Each row has a hidden value. The values are split into ranges, and the band after each row names the range that its value falls in. Each part has its own value, ranges and names.
[ -6 -11 -11   2   1 -16  10 -18  13 -10   2 -21 -13  21   2   1  16  -8
 -24   6 -18 -18 -39  27 -14 -41  12  -7  54 -17 -21  27  17  -4  13  -3] | tabid
[ 19  -9  -3 -15   0   2  10  -4 -14 -25  -1 -16  -4   0   6  -3   8   5
 -14   0  -5  14 -16 -27   2 -47 -18  13  31 -13  -6   5  16   4 -35  -4] | nup
[-15 -15  -7   3  -9 -14  -7 -15  -7 -20  -1 -23  27  13  14   4  16  -8
 -18   6 -24   1 -52  39 -28 -37  18 -13  63  -5 -20   6  -2 -21  -5 -31] | tabid
[-44   8  -9 -14   6 -13  24 -15  15  21   7 -25 -25  23  28 -10 -35 -25
  -5  18 -64  46 -55  19 -10 -35  46 -15 -45   1  -8 -30 -46 -26  68  23] | teli
[ -7   3  -6 -24  12  -8  23 -16  21  -1   7 -12 -52  33   2  -4 -16   4
  -6   6  -6   1 -53  14  12   1  -4  -1 -12 -14 -23  14   6   2  18  26] | teli
[  0   4 -14   1   5  -5  32 -17  -8 -22  11 -25 -51  19   6  17 -42   0
 -12  16  -1  17 -72  24  37 -32  -2  -4  19  -9 -23 -32 -21  -2  15 -17] | teli
[-33   4   6 -32   6   5   3 -15  11  -9   6 -20 -10  44  26   0 -21  19
  13  12 -43  47 -90  18  -8  22  13  -7 -41   2   0 -26 -21 -28   2   2] | tabid
[-30  -1   7  -2  -3 -14   6  -9  29  10   3  -1  14  48  -5  -9  48  -1
 -14  15 -70   8  -2 -14 -24 -20  45 -21   9 -10  -1  20   8 -18  21  11] | tabid
[ -31  -12   15  -43    5   -3  -14  -18   30   -2   -1    3   42   70
   10   19   28   31   27    5  -30  -39 -101   76  -53   95   -1  -40
   27   -3  -17    6   41  -14  -55  -11] | tabid
[  7 -14  -5   2   5 -14  -3 -23  -8 -16  -4 -24  27  19   7  21  16  -2
 -11   6   4 -46 -58  66 -31  10  -3 -23  99 -10 -17   1  39  -2 -48 -42] | tabid
[ 31  -1 -12 -10  11  11  39  -6 -27 -12  -4 -16 -27 -18   7   0 -39  -9
 -20   5 -23  39  19 -56   6 -95  -8   8  -9 -21   1 -17  17  11 -23   8] | nup
[ -2  -9  15  27   7  15   1  -4  -6  -5 -17   4  28   7 -14   6 -14  24
   6  -6 -43  -9  21 -13 -15 -39  11 -16 -41  -5   1   9  26  -9 -36  -6] | teli
[ 36  -8   4   0  16  37  39  -8 -18 -18 -16  -1  -7   1 -11  19 -43  27
  -2   3 -43  10  19 -54  -5 -91 -10 -20 -31 -30  -1  -2  61  10 -69  -2] | nup
[  -9  -11  -11  -47  -15   -9    9  -14  -10  -30   11  -22   -3   24
   29   -1   -2   -6  -11   10    2   21 -126   38  -15  -17  -22    3
   60   -7  -32  -11  -14  -10   -6  -12] | tabid
[-10  -6   5 -33 -11 -14  -2  -8  12  -6   7   3  19  33   6 -10  43   1
  -9   3 -24   4 -42   0 -23   9  -1   0  32  -3 -17  13   5  -5  -6  11] | tabid
[ -29   -6  -10  -46   -9  -20   10  -21    7  -13   15  -18  -10   41
   26   10  -17   -7    4   10    5  -15 -127   93  -11   39  -16  -18
   42    3  -37  -22  -23  -12   18   -6] | tabid
[-10 -15  20 -44   2   3 -12 -10  32  14 -10  10  55  45  13  -5  47  20
  13  -1 -61 -24 -19  14 -84  33   8 -30   5 -15  -6  37  62  -9 -53  20] | tabid
[-33   1   8 -44  12   1   3 -18  52  13   3  -8 -10  76  19  -7  28  23
   7  13 -62  16 -72   8 -41  47  30 -21 -31 -17  -6  34  32 -22   0  32] | tabid
[  4 -10   3 -43  -2  19   4  -7   7 -28   0 -10  -6  27  14 -12   4  33
  -1  -4 -16  32 -58 -24 -17 -11 -21  12 -16 -16 -17  24  25 -10 -36  17] | teli
[  1  -3 -10   7   2   0   8 -11 -20 -32   1 -34 -17   1  14   3 -17  -1
 -24  12 -13  44 -37  -9  12 -61  10  10  28 -10  -3 -12 -14 -15  -5 -23] | teli
[-38  -6   3 -42  -8  -1  15  -9  25  11   5   3   8  39  18 -16   5  -2
   1  12 -75  28 -64   1 -38 -37  26 -25 -32  -8 -15   1  -9 -24  32  30] | tabid
[ 15 -13  10   3  15  12   7  -5  -4   4 -24  -4  32 -11   0  -7   0  10
  -3  -9 -47 -12  61 -25 -51 -56   6 -16 -14 -18   8  25  60   2 -52   9] | nup
[-19   3  -8 -25   7   8  37 -10  -2  11   3  -6 -48   0  17 -10 -84  -1
   6   2 -43  37 -67  -3   4 -70  -2  -3 -92  -5 -18 -21 -31  -7  38  40] | teli
[  25    4   -8   25   26   21   39   -4  -17    8   -9   -8  -64  -35
  -12   -5 -108    9   -2  -12  -20    3   20  -26   33  -94  -14   11
 -107  -10   -6    2    0   13   11   27] | nup
[ -3  -6  -4 -30  12  -2  21 -15  11  15  -6 -18   2  11  20  -4 -13 -15
  -6   6 -38   3  -7  13 -43 -25  10 -17   8 -19  -3  13  29  -2 -12  21] | teli
[-12  -2   9  18  29  10   8 -13  10  13 -15 -16  -1  11  -3   5 -41  20
   9  -2 -54 -14  11  13 -19 -16  23 -23 -61  -8   9  12  30 -11 -24   5] | teli
[  0 -11  -5 -28   3   1  10 -13  11 -10  -2 -19   5  30  17  -6  32  -1
 -19  11 -41  29 -18 -21 -44 -43  15  -5  38 -29  -6  25  43 -12 -28   6] | nup
[  31  -20   -3    3  -15   -1   12   -3  -11  -22   -6    5   32   -2
  -12   -4   41   -7  -34    2  -27  -11   21  -39  -32 -103   -6  -10
   70  -28  -18   37   48   12  -35   -4] | nup
[ 24  -1 -11   2   5   6  32  -8 -27 -24   1 -13 -33  -6  -6  11 -30   4
 -17   5   3  12 -21 -23  28 -68 -21   7  19 -15 -17 -12   7  13 -20 -12] | nup

Next part:
[ 37   7  -6   9  14   4 -27  -6  39   1   1  22  14   5 -15  -1   6  -1
  -2   2 -28  -8  15   9] | totas
[  5  -8   0   5   6  18  12  -5  11   2   7  11   1  13  18 -11   4  30
   3   5 -13  -7  -2   8] | sur
[ 13 -17  11  13  10  23  33   1  22  -4   4  16  11  19  21  -4   6   7
  -4  12 -28 -10  -6  57] | tobi
[ 29 -12  -3  25  18   9 -19 -23  31   0  -6  12  29  24  14   8  11  -9
  -9  18 -57  -5   5  51] | tobi
[-13  -2   1   7   4   6  -3  -1 -17   1  14 -13   0  -2  42   6  13  31
   2   2 -29  -4 -11  45] | totas
[-10   1   6  18   2   4  -7 -12   4  -9  -4  -9   1   7  12   5  13   0
  -2   1 -28 -13  -7  58] | tobi
[ 19 -27   8  28  15  26  12 -41  42   4   1  16   9  32  28 -10   8  42
  -4  36 -48  -7 -11  23] | totas
[ 27   6   2  10   8  12  -2  36  -3  -3  11  13  13  -2   7   5   3 -26
  -1  -3 -22  -5   7  69] | totas
[ 14   5  -6  17   8  12 -24   1 -14  -2   4   5  12   7  18  18   9   7
   1   6 -34  -9  -2  58] | totas
[ 14   8  -9   6   8   3 -22   0  -1   2   7  10   1   4  10   1   3  20
   4  -5 -17  -6   2  20] | sur
[ 13  -1  -2  20  18  -2 -28 -57  59  -2 -18   8   3  21 -18  -8  12  28
  -1   9 -28 -13   1  -8] | sur
[  2  -4  -5  29   5   2 -35 -54  16  -7 -23 -19  14  20   7   6  11  -8
  -6  12 -48 -11 -10  22] | tobi
[ 22  15  -8  -1   7   1 -20  13   2   1  14  18   8   0 -12  -1   1   4
   6 -11  -1  -5  12  10] | totas
[ 20  10 -12  18  15   8 -27 -35  20   5   9  20   9  15   8  10  11  32
  -1  17 -41 -14   4  10] | sur
[ 27 -12  -4  13  11  40 -17   6 -10   1  -4   8  18  11   4   7  -8  -6
  -1  26 -24  -9  -1   9] | tobi
[ -2  17 -16  14   4  -1 -54 -48  -3  -2 -10 -10   1   3  -9  17  12  19
   1   8 -33 -11   0 -11] | sur
[ 22  -3  12   2   8   7  21  54   5  -1  14  20   8   6  14  -6   4 -31
  -2  -7  -5  -2   3  64] | totas
[-10   4  -3   2   9   3  29   0 -12   7  28  12   1   3  53   7  15  44
   4   4 -39  -1  -5  61] | totas
[  1   5  -4  13   8   1  -3 -34  23  -2   5   8  -2  15   4   1  13  36
   0   5 -31  -7  -2  17] | sur
[ 21  10  -2   7   9  -2  12  62 -48   6  38  28  17  -1  42  24   5 -15
  -3   0 -32  14   1 114] | tobi
[ 41  11 -15  11  15  12 -37  -9  15   7   4  25  11  12 -10   9   2  17
   1  11 -27  -5  12   8] | sur
[  4  -4  -7  16   7  14 -22 -50  25   1  -5   3   2  15  -3   1   7  31
   0  19 -18 -10  -4 -10] | sur
[-14 -14  13  11  -3  12  20  -8   7 -11  -4 -13  -6   2   3 -11   6  -3
   0  -5  -7 -10 -11  11] | tobi
[ -3  -8   6   9   9  12  43  23 -19   1  27  17   7  12  51   7   7   5
  -3   7 -30   5 -10  89] | tobi
[ 20   3  -8  17  10   2 -40 -43  40  -2 -20   8   3   8 -22  -8   8  16
   1  10 -19 -12   5 -25] | sur
[ -8  -5  -4  11   6   5  19 -20   5   2  12  13   2  11  52   0  16  42
   2   9 -40  -7 -10  46] | totas
[ -4  -5   0  14   6   6   0 -17  -3   1   3   3  -1  10  33   2  14  38
   2   9 -32  -9  -9  32] | totas
[ -2  -1  -9  13   9   6  -6 -34  15   5   1   7   1  20  31   5  13  48
   3  13 -41  -7  -5   7] | totas
[-13 -10  13  19   9   7  19 -13  23 -12 -11  -6   8  14  29  -7  21 -12
  -9   6 -36 -16 -10  63] | tobi
[ 10  -6  -6  15  10   3   8 -61  24  16  12  17  -2  21  29  11   8  91
  10  17 -34   7  -8  -8] | sur
[  8   1  -2  16   8  18 -15   0  -6  -5  -4   1  13   6   9  11   8  -7
   1   6 -33  -9  -1  49] | tobi
[ -7  -3   0  17   7   2   7 -44  27  -2   2   5  -4  18  11  -4  17  41
   0   9   5  -9  -8  11] | totas
[ -4   3   2  11   3  -4   2  14 -20  -7   4   3   7   4  39  19  12 -18
  -5  -1 -39  -3  -8  88] | tobi
[  4   9  -5 -13   9  -2  23  37 -12  10  34  36  -1  -3  28  -4   0  30
   8  -5   1   2   5  45] | sur
[ -3   2  -1  10   7  -6  19 -38  30   4  14   7  -8  15  26  -4  18  58
   2   1 -31  -3  -4  31] | sur
[ 23   3  -8  23  13   6 -34 -50  39   7 -13  16   5  21 -13  -5   9  38
   1  19 -32 -11   4  -7] | sur
[ 11  11 -13  23  15  -4 -44 -67  36   5 -10  12   4  20   9  11  18  53
   1  19 -62 -11   0  16] | sur
[-10  -4   6  17   6   4  27  -2  -3  -2  18   6  -2  14  49  10  17  22
   0   1 -37  -3 -13  97] | tobi
[ 14   5  -6   3   1  11 -30  34 -34  -4  -2   1  11  -6   9  16  -3 -31
   2  -6  -9  -3   2  36] | tobi
[-18  19 -14  15   0 -10 -66 -25 -33  -5 -14 -19   2  -9  16  27   6  11
   4  -4 -27 -10  -5  13] | totas
[ 25  -1   0  16  16   7  11 -20  32   5  17  30   8  20  14  -2  12  42
  -2  14 -31  -6   3  42] | sur
[ 16  15 -11   9  15   3 -16   7  -1   4  10  21   6   8  16   3   6  28
   5  -1  -8  -1   4  31] | sur
[  1  -8   0  20  11  15  10 -16  -5  -2   4  10  14  15  44  15  16   7
  -3  15 -57  -4 -14  91] | tobi
[ -7  -9  -3   3   4   5  25 -45  18   9  11  11  -6   6  37  -3  12  69
   6  12 -26   0  -8 -11] | sur
[ -4   3  -7  11   4  -2  13 -38  16   3   7   5  -3  13  27   5  16  56
   3   8 -36  -5  -5   9] | sur
[  1   7 -11   8   7   1 -17 -33  11   3   7   7  -1   7   8   4  14  41
   3   7 -25  -7  -2   0] | sur
[  7   5  -5  24  10   1 -20 -48  32   0  -3   5   5  21   4   6  17  26
  -3  15 -43 -11   2  18] | totas

Part 3:
[  -9 -125   18   53  -10    5   61  -40   12  -56   34  -51   -4   16
   45    9   22  -29   -1    6  -50] | S
[ -4  35  -4  -9  22  12 -11  18 -18 -21 -26 -39  -8   0  28  -8  38  25
   4  25 -31] | M
[-17  44 -20 -23  33  10 -53   9  15  -4 -30   9   1 -24  21 -25  28  29
  40  42 -15] | M
[-38   1  -7   0   3 -14  -6  33  21   3 -19   7  11   6 -54 -10   9  10
  26  34 -15] | C
[ -9  79 -10 -24  10  18 -46  30 -10 -39 -18  25 -13   2   2 -11  51  58
  -5  31 -11] | M
[-21 -98  13  37 -13  -5  16 -34  32 -39  29   2   6  -1  21 -20  20  -7
  17  15 -10] | S
[-24 -48  -8   2 -12  34 -23 -28  31 -57  31  20  -8   0  17 -12  51  10
  10  63 -47] | C
[ -9  34  -6 -11  12  13 -38   9   3 -35 -14  11  -6  -8  22 -22  46  41
   8  27 -10] | M
[ -6 -37  14  32 -14  17  19  -8 -19 -40  10 -34  -8   4  43  -5  39  18
 -12  13 -29] | C
[ -26 -110   12   33  -19   -5    7  -36   46  -45   37   12    6    9
    1  -20   29  -11   14   25  -15] | S
[ -26 -107   15   38  -15  -11   13  -36   43  -36   30    6   11   -1
   14  -29   18  -11   20   13   -6] | S
[-21  24  -2   1   3  -5 -29  22  11 -12 -15  23   7 -13  -5 -30  31  38
  20  22   8] | C
[  2 -25   8  20   1  19  10 -17 -15 -38   8 -39  -9  -6  64  -7  36  14
  -3  13 -30] | M
[-30  34  -2  -9 -15 -16 -13  44  12 -14 -14  26   5  19 -86  -5  14  21
 -11  19   4] | S
[-21 -37  14  35 -18   0   6   2   0 -16  -6 -15   5  -1   9 -24  41  25
   1  12 -10] | C
[-37  50 -15 -12  10 -28 -18  39  12  77 -40  39  29 -36 -64 -19 -53   7
  60  14  34] | C
[-40 -10 -26 -12  24   9 -10  20  25  11 -25 -27   8  -8 -46   3  13 -14
  46  71 -67] | M
[ -2 -31  -1  -1   6  30   8 -15  -5 -66  17 -49 -18  18  31   9  54   3
 -12  48 -70] | M
[ -35 -108   10   36  -19   -8   -1  -29   50  -31   25    7   13    0
   -6  -33   33   -6   22   32  -11] | S
[-45   0 -11  -8  -2  -7 -10  33  30  -8 -14  14   8  13 -82  -4  22   7
  21  52 -31] | C
[-46  36 -28 -36   4  -2 -59  28  53   7 -14  71  13  -9 -84 -21  16  19
  41  67  -2] | C
[ -43 -103   15   51  -26  -22    0  -10   46   -9    4   -7   19   -4
  -22  -45   33   -5   17   20    6] | S
[-32  36  -7  -9   2 -20 -15  44  12  26 -28  24  12  -5 -62 -12 -10  15
  27  17   8] | C
[-28  34 -11  -2  12 -11  -1  37  -2  34 -36  -1  15 -12 -40  -8 -14  12
  37  23  -9] | M
[-22  54  -4 -13  -2 -10 -36  33  13  -3 -20  44   7  -2 -42 -22  20  39
   8  17  21] | C
[   1   -2  -11    7   62  -20  -77  -54   41   55  -35   41   31 -108
  127  -91  -25   21  115  -11   79] | M
[-11 -88  15  39 -12  -1  24 -35  22 -40  29  -6   3   0  34 -14  18  -5
  10   4 -13] | S
[-28  57 -20 -23   1  10  -4  52 -11  18 -27   8   4   5 -70  14   0  19
  18  47 -35] | M
[  5 -77   6  28  11  12   6 -50  13 -24  19 -18   0 -28  96 -20   7  -8
  27   5 -13] | C
[-19 -26 -18 -12  38  11 -25 -11  27 -14 -16 -45   2 -10  18 -19  36  -6
  45  61 -58] | M
[  -3 -112    4   35   12    8    9  -61   41  -37   28   -5    0  -16
   77  -16   13  -22   29    9  -22] | S
[-29  37  -9 -12   1   2 -20  37   7 -17 -19  16   1   8 -48  -5  26  31
   9  45 -22] | M
[  9  69  -5 -24  17  27 -21  22 -32 -38 -21 -40 -18  14  28   5  58  39
 -19  27 -41] | M
[-12 -64   0   9 -16  39   6 -25   5 -73  35 -16 -20  17  26   8  55   4
 -18  49 -66] | C
[  5  55   0  -3  19   9 -14  18 -26 -32 -23 -29 -11  -2  45 -12  41  40
  -7   8 -14] | M
[ -17 -117   16   29  -32   15   42  -26   28 -100   56  -11  -17   57
  -21   21   58  -15  -41   33  -65] | S
[-27 -47   6  28 -14   4  -4  -1  13 -26  -2 -11   5  -3   6 -24  41  18
  13  32 -22] | C
[-40 -55  13  39 -34 -20 -13   4  34  -9   0  18  14  -7 -29 -42  29  15
  -1   7  19] | S
[ -9  82 -22 -31  22  16 -39  31 -13  20 -35  11   1 -20  -1  -6  11  31
  28  33 -12] | M
[-40 -96  17  46 -34 -14   3  -8  41 -28  11 -10  11   9 -21 -33  44   1
  -2  20 -10] | S
[-18  -8   2  15  16  -5  -6   6  15 -12 -20 -19   7 -13  20 -21  26  19
  26  18 -13] | M
[-34 -77  16  47 -24 -17  -3  -8  28  -4   0  -7  18  -4  -1 -43  32   9
  15   9   8] | S
[-35  -1 -10  -5   5  -1 -37  13  35 -19 -11  27   8  -4 -33 -27  40  25
  29  50 -16] | C
[-50 -17 -11   2   1 -27   1  33  36  31 -21   9  22   1 -94  -8 -16 -15
  40  40 -13] | C
[-46   3 -12 -17 -21  14 -41  25  40 -48   8  42  -3  26 -86 -13  63  25
  -7  73 -37] | S
[ -6  33 -10 -18  15  29 -27  12  -7 -60  -7 -26 -21  17   9   2  65  30
 -18  50 -58] | M
[-24  37 -24 -35  24  24 -64   8  27 -36 -13  26  -8  -8   5 -20  56  32
  23  67 -36] | M
[ -9 -96  10  36   0   5  21 -44  30 -33  25 -13   2 -13  61 -15  11 -12
  18  10 -19] | C
[ -50 -101   -3   30   -9    1   -7  -16   55  -11    7   -8   17   -7
  -19  -32   37  -11   46   64  -42] | C
[-45 -19  -5   9   8 -31 -21  14  47  21 -21  20  24 -14 -54 -33  -2  -2
  48  29  11] | C
[ -6 125 -16 -35   8   7 -43  50 -28  32 -40  49   2 -23 -20  -7  -4  58
  17   9  30] | M
[  8  -5   0 -12   9  36   1 -12 -15 -69  16 -48 -22  22  35  14  58  13
 -22  41 -63] | M
[  6  62  -2  -7  20  11  -4  29 -40  -5 -36 -57  -9  -1  31   2  26  32
  -2   7 -24] | M
[  10 -103   14   46    6    6   30  -50   15  -47   27  -24   -8   -1
   83   -5   20  -17    2  -12  -22] | S
[ -24 -116   21   48  -27   -2   44  -23   23  -53   33  -29    1   25
   -6   -3   32  -12   -7   20  -40] | S
[-13 -65   5  15 -16  17  -8 -32  31 -61  39  32  -7   5  28 -12  43  13
   1  29 -16] | S
[-16  48  -2  -1   9  -9 -13  38  -9   5 -28   7   7  -4 -17 -13  12  35
  16  11   1] | M
[ -7 -76  14  41  -1  -2  18 -37  13 -13  14 -11   7 -24  73 -24   7   1
  27  -5   2] | C
[-36 -74  -5  18  -9  10 -34 -30  53 -22  16  32  12 -18  12 -37  38   7
  43  54 -15] | C
[-48  -5 -13 -11  -1 -19 -38  23  52   7 -12  50  17  -4 -84 -27  11   8
  34  45   3] | S
[-37  49 -15 -29  -5 -14 -56  35  37   7 -13  73  11  -2 -85 -24   8  32
  15  33  22] | S
[ -3 -80  14  34 -18  29  49 -23  -6 -73  35 -68 -20  29  33  23  44 -12
 -29  24 -81] | C
[-20  21 -11  -5  22   4 -11  23   0  -4 -28 -25   2  -5  -2  -8  21  14
  27  34 -33] | M
[ 12 -79  10  34  10   9   9 -53  15 -40  24  -5  -5 -16  96 -15  15  -3
  12 -11  -5] | C
[-17  10  -2   3   5  10 -28  11   1 -38  -9  -5  -5  -1  12 -17  46  34
   4  30 -26] | M
[-15  27  -7 -16   5  24 -27  16   1 -57  -6  -2 -15  14  -7  -4  62  34
 -11  50 -46] | M
